Below is a small trained network, with its code and all its weights. Each question gives an input and a class and asks what happens when units are switched off, that is, made to give their printed mean instead of their output.

import numpy as np


def w(rows, s, z=0):
    codes = np.array(rows[::2]) - 128.0
    scale = np.full(codes.shape[1], s)
    scale[-1] = z or s
    return codes * scale


def f(y):
    return y / 2 * (1 + np.tanh(0.7978845608 * (y + 0.044715 * y**3)))


def log_softmax(a):
    a = a - a.max(-1, keepdims=True)
    return a - np.log(np.exp(a).sum(-1, keepdims=True))


def net(x, mask):
    res = np.array(x, float).reshape(1, 7) / 4 @ E
    y = f(res @ A[0][:, :-1].T + A[0][:, -1])
    res = res + np.where(mask, y, B[0][:, -1]) @ B[0][:, :-1]
    return log_softmax(res[-1] @ U[:, :-1].T + U[:, -1])


A, B = {}, {}
E = w([
[89,82,114,206,89,192],'x0',
[122,109,2,243,159,36],'x1',
[193,165,41,217,199,209],'x2',
[150,152,206,228,154,102],'x3',
[190,24,179,172,128,94],'x4',
[75,205,223,107,246,120],'x5',
[204,125,165,110,151,184],'x6',
],0.0063)
A[0] = w([
[209,175,152,116,123,115,43],'N0',
[58,250,173,161,55,97,4],'N1',
[160,101,120,128,153,161,25],'N2',
[126,123,91,221,123,126,237],'N3',
[159,206,141,123,109,132,88],'N4',
[96,109,48,205,135,145,90],'N5',
[199,154,158,224,152,242,90],'N6',
[183,126,135,222,181,225,187],'N7',
[170,102,161,110,80,117,122],'N8',
[103,106,130,118,158,89,94],'N9',
[187,45,169,140,20,94,175],'N10',
[176,149,118,104,153,121,117],'N11',
[122,94,95,62,85,221,209],'N12',
[127,130,136,97,133,153,76],'N13',
[117,122,25,241,87,137,187],'N14',
[109,129,115,91,116,67,89],'N15',
[172,119,137,119,42,116,175],'N16',
[151,157,123,113,126,124,50],'N17',
[77,94,102,69,127,30,167],'N18',
[150,187,113,85,114,149,91],'N19',
[174,106,142,106,36,126,181],'N20',
],0.011,0.0026)
B[0] = w([
[97,154,73,75,112,92,150],'N0',
[132,198,156,162,227,213,178],'N1',
[75,168,134,148,137,102,135],'N2',
[128,63,122,146,71,108,207],'N3',
[130,138,137,66,167,115,149],'N4',
[158,56,130,151,78,92,206],'N5',
[117,160,147,233,202,218,218],'N6',
[107,127,134,239,150,228,227],'N7',
[99,114,99,157,82,102,165],'N8',
[125,169,48,148,85,200,141],'N9',
[157,66,90,232,99,129,224],'N10',
[73,162,194,92,85,120,145],'N11',
[151,104,142,56,72,4,218],'N12',
[175,192,23,129,138,85,139],'N13',
[146,46,84,136,44,64,254],'N14',
[110,112,178,159,153,159,153],'N15',
[136,80,140,128,111,61,177],'N16',
[117,132,175,95,136,118,126],'N17',
[146,136,115,217,151,212,198],'N18',
[110,149,156,65,127,93,160],'N19',
[123,87,57,106,105,83,189],'N20',
],0.013,0.0091)
U = w([
[178,188,141,2,137,62,5],'0',
[218,43,110,177,67,114,239],'1',
[150,196,174,168,255,220,109],'2',
],0.0052,0.0026)

Each question gives the input, the list of numbers given to net, and the class t.
The units are the neurons (one row each of A and B). Each row of codes is followed by its name. A weight is (code - 128) times the scale printed after its matrix; where a second scale follows, it is the last column's (A, B and U).
mask holds one flag per neuron, in row order. A switched-off neuron (its flag False) gives its mean, the last column of its row in B, instead of its output. The means were averaged over made-up inputs and are rounded, as every weight is.
A unit's drop is (log p(t) with every unit on - log p(t) with that unit switched off) / (log p(t) with every unit on - log p(t) with every unit switched off).
The circuit of an input: a set's keep is (log p(t) with only the set's units on - log p(t) with every unit switched off) / (log p(t) with every unit on - log p(t) with every unit switched off). Starting from the 12 units with the biggest drops (on a tie, the unit counted first), units are removed one at a time, each time the one whose removal leaves the highest keep (on an exact tie, the one counted first), for as long as the keep stays at least 0.8.
units of the circuit, in order: the units of the circuit, biggest drop first
unit that matters most: the unit with the biggest drop
k most important neurons: the k neurons with the biggest drops, biggest first
drop of u: that unit's drop, to one decimal
input [-1,-5,0,-3,6,6,-2], class 2: units of the circuit, in order => N14
input [-6,-1,-2,-7,-3,2,-3], class 2: units of the circuit, in order => N18, N14
input [-8,-3,6,-1,-1,6,-7], class 0: units of the circuit, in order => N7, N10
input [3,1,7,8,-3,1,4], class 2: 2 most important neurons => N6, N7
input [-5,-1,2,4,-6,-3,4], class 2: 2 most important neurons => N14, N12
input [-8,-7,6,-1,0,-2,6], class 0: 2 most important neurons => N12, N0
input [4,-5,1,0,5,2,7], class 2: 2 most important neurons => N6, N14
input [-2,4,8,-5,5,2,8], class 2: 2 most important neurons => N6, N7
input [-6,1,8,-5,-4,-2,3], class 0: 2 most important neurons => N10, N19
input [-3,4,4,8,-4,6,-6], class 2: drop of N1 => 0.7
input [-5,1,3,0,-7,6,7], class 2: drop of N14 => 0.1
input [-8,2,5,8,1,3,-7], class 2: drop of N15 => 0.0
input [-6,1,0,-2,7,2,4], class 0: drop of N6 => 0.3
input [7,-6,4,-8,-4,1,0], class 0: unit that matters most => N12
